Below are the code and all the weights of a small trained network. Each question names an input and a class and asks about switching units off, where a switched-off unit gives its printed mean instead of its output.

import numpy as np


def w(rows, s, z=0):
    codes = np.array(rows[::2]) - 128.0
    scale = np.full(codes.shape[1], s)
    scale[-1] = z or s
    return codes * scale


def f(y):
    return np.maximum(y, 0)


def log_softmax(a):
    a = a - a.max(-1, keepdims=True)
    return a - np.log(np.exp(a).sum(-1, keepdims=True))


def net(x, mask):
    res = np.array(x, float).reshape(1, 6) / 4 @ E
    y = f(res @ A[0][:, :-1].T + A[0][:, -1])
    res = res + np.where(mask, y, B[0][:, -1]) @ B[0][:, :-1]
    return log_softmax(res[-1] @ U[:, :-1].T + U[:, -1])


A, B = {}, {}
E = w([
[206,224,142,80,177,57,214,116],'x0',
[106,159,145,155,133,162,138,254],'x1',
[107,91,201,136,188,202,202,95],'x2',
[155,162,147,9,83,220,101,146],'x3',
[20,150,30,75,189,111,149,120],'x4',
[204,66,79,102,252,149,82,172],'x5',
],0.0075)
A[0] = w([
[135,83,133,228,169,8,148,57,69],'N1',
[121,115,121,242,152,96,149,154,48],'N2',
[195,59,85,125,191,173,83,63,115],'N3',
[156,202,141,84,182,77,234,109,68],'N4',
[43,121,70,35,137,143,164,184,97],'N5',
[153,121,109,107,215,201,59,205,183],'N6',
[149,193,125,27,67,247,105,86,12],'N7',
[202,177,178,150,166,54,154,141,112],'N8',
[59,125,62,68,144,77,136,98,240],'N9',
[181,147,43,109,68,33,83,168,43],'N10',
[91,116,146,154,196,60,113,118,23],'N11',
[222,204,165,87,156,50,184,125,45],'N12',
[159,186,159,129,166,76,166,135,7],'N13',
[73,188,145,169,106,96,134,40,136],'N14',
[138,144,91,64,117,189,106,84,131],'N15',
[102,93,140,212,154,71,155,140,33],'N16',
[162,170,111,82,99,133,183,127,3],'N17',
[254,82,222,189,76,130,88,107,175],'N18',
[131,146,108,119,104,181,134,117,16],'N19',
[121,124,50,136,86,19,34,147,225],'N20',
[143,97,98,191,148,74,143,89,63],'N21',
[218,76,82,69,194,89,115,132,104],'N22',
[33,115,58,172,145,164,73,101,68],'N23',
[164,116,101,41,94,147,104,6,93],'N24',
[64,75,163,138,173,187,166,98,103],'N25',
[113,139,95,233,110,86,182,126,123],'N26',
[49,164,158,88,89,93,137,33,120],'N27',
[146,53,123,230,83,184,54,147,79],'N28',
[117,168,109,127,97,100,103,232,176],'N29',
[83,117,209,118,165,143,156,167,236],'N30',
[90,130,199,106,112,120,146,31,143],'N31',
[193,117,108,129,58,79,96,187,88],'N32',
[161,133,104,92,97,53,30,49,143],'N33',
[171,143,192,64,105,174,65,178,118],'N34',
[185,54,163,131,186,181,245,64,174],'N35',
[84,176,166,182,55,117,128,178,153],'N36',
[94,198,136,129,65,136,133,174,205],'N37',
[55,2,145,156,53,201,26,124,29],'N38',
[146,130,86,185,229,113,78,138,153],'N39',
],0.0083,0.0042)
B[0] = w([
[172,122,165,87,186,102,121,214,209],'N1',
[207,104,179,63,182,128,117,182,172],'N2',
[93,195,137,163,85,143,83,137,203],'N3',
[52,112,120,108,76,83,121,158,208],'N4',
[164,158,102,156,173,59,161,155,187],'N5',
[121,149,155,175,84,132,79,131,235],'N6',
[206,85,158,80,180,110,106,231,203],'N7',
[74,109,92,111,93,84,156,142,195],'N8',
[136,175,70,183,184,95,174,81,206],'N9',
[52,162,200,98,160,185,146,129,180],'N10',
[180,138,108,129,143,111,111,186,152],'N11',
[55,95,87,101,54,84,133,152,207],'N12',
[61,128,123,78,90,91,115,162,163],'N13',
[137,158,129,159,112,144,64,142,195],'N14',
[166,104,149,113,163,88,143,183,179],'N15',
[173,82,153,51,138,141,105,202,168],'N16',
[107,99,132,80,109,102,103,165,153],'N17',
[155,254,65,177,176,48,193,66,255],'N18',
[105,135,129,115,154,114,98,194,136],'N19',
[90,150,160,101,154,186,145,107,215],'N20',
[163,95,151,104,179,138,101,182,166],'N21',
[114,157,172,183,62,129,60,138,201],'N22',
[102,126,80,98,115,57,151,137,180],'N23',
[144,105,207,175,183,68,150,179,189],'N24',
[80,188,157,98,152,168,164,111,186],'N25',
[160,147,155,125,157,134,115,181,188],'N26',
[139,179,129,172,93,143,78,158,197],'N27',
[84,117,78,82,108,83,160,151,222],'N28',
[90,137,197,143,180,178,190,81,195],'N29',
[105,194,174,168,166,166,164,84,200],'N30',
[117,151,165,164,126,162,110,108,197],'N31',
[91,192,130,135,161,171,166,92,178],'N32',
[80,146,203,129,154,185,179,97,188],'N33',
[175,101,145,123,196,84,144,193,211],'N34',
[45,166,187,109,154,179,137,105,232],'N35',
[143,135,131,176,113,128,73,142,206],'N36',
[145,146,169,185,125,144,90,149,203],'N37',
[49,91,99,82,61,79,149,176,243],'N38',
[134,171,149,196,96,141,93,145,192],'N39',
],0.0095,0.0099)
U = w([
[174,107,146,81,167,120,103,172,87],'0',
[74,115,92,80,71,96,133,136,86],'1',
[142,156,85,169,167,88,164,106,152],'2',
[119,123,146,157,142,134,134,122,231],'3',
[88,137,161,107,148,195,145,104,60],'4',
[134,144,138,181,82,148,45,137,58],'5',
[144,112,112,160,153,148,140,78,201],'6',
[247,17,22,78,54,197,64,36,7],'7',
],0.015,0.011)

Each question gives the input, the list of numbers given to net, and the class t.
The units are the neurons (one row each of A and B). Each row of codes is followed by its name. A weight is (code - 128) times the scale printed after its matrix; where a second scale follows, it is the last column's (A, B and U).
mask holds one flag per neuron, in row order. A switched-off neuron (its flag False) gives its mean, the last column of its row in B, instead of its output. The means were averaged over made-up inputs and are rounded, as every weight is.
A unit's drop is (log p(t) with every unit on - log p(t) with that unit switched off) / (log p(t) with every unit on - log p(t) with every unit switched off).
The circuit of an input: a set's keep is (log p(t) with only the set's units on - log p(t) with every unit switched off) / (log p(t) with every unit on - log p(t) with every unit switched off). Starting from the 12 units with the biggest drops (on a tie, the unit counted first), units are removed one at a time, each time the one whose removal leaves the highest keep (on an exact tie, the one counted first), for as long as the keep stays at least 0.8.
units of the circuit, in order: the units of the circuit, biggest drop first
k most important neurons: the k neurons with the biggest drops, biggest first
drop of u: that unit's drop, to one decimal
input [3,-3,7,2,-4,3], class 4: units of the circuit, in order -> (N35)
input [-4,5,7,-3,-3,-2], class 4: units of the circuit, in order -> (N25, N30)
input [-3,1,6,6,-1,-8], class 5: units of the circuit, in order -> (N27, N36)
input [5,5,-5,-1,1,-6], class 5: 3 most important neurons -> (N37, N36, N38)
input [8,2,8,-6,6,-2], class 1: 2 most important neurons -> (N4, N12)
input [-3,-4,2,-3,-4,-6], class 5: 2 most important neurons -> (N14, N27)
input [-8,-4,-3,-1,-8,1], class 1: 2 most important neurons -> (N38, N28)
input [-1,1,-3,-2,-4,-1], class 2: 2 most important neurons -> (N18, N35)
input [6,-1,1,-1,1,6], class 1: units of the circuit, in order -> (N12, N4)
input [5,-8,-8,-7,0,-4], class 3: 3 most important neurons -> (N33, N9, N7)
input [0,-1,-8,-7,-1,1], class 4: 2 most important neurons -> (N20, N10)
input [4,3,-8,6,3,-8], class 4: 2 most important neurons -> (N29, N10)
input [5,2,-8,-1,5,1], class 4: units of the circuit, in order -> (N10, N20)
input [3,0,6,4,-7,5], class 2: units of the circuit, in order -> (N18)
input [2,-4,3,-4,-1,2], class 0: 2 most important neurons -> (N1, N21)
input [7,-7,5,0,-5,-2], class 1: 3 most important neurons -> (N12, N4, N8)
input [2,2,-6,-2,-4,1], class 4: 2 most important neurons -> (N10, N20)
input [-1,-5,7,-6,5,6], class 4: 2 most important neurons -> (N35, N25)
input [8,7,-6,-6,-7,-6], class 1: 4 most important neurons -> (N12, N8, N13, N4)
input [5,2,2,7,-5,-5], class 0: units of the circuit, in order -> (N7)
input [5,5,-4,4,-2,-2], class 1: 2 most important neurons -> (N12, N8)
input [7,-7,-2,-2,-5,7], class 1: 2 most important neurons -> (N12, N8)
input [8,2,3,1,8,5], class 1: drop of N4 -> 0.4
input [2,2,-5,-5,-1,1], class 0: drop of N16 -> 0.2
input [-2,6,2,-2,1,-7], class 5: drop of N36 -> 0.2
input [-4,5,-3,-1,6,0], class 2: drop of N5 -> 0.3
input [8,-7,4,1,5,-1], class 1: units of the circuit, in order -> (N4)
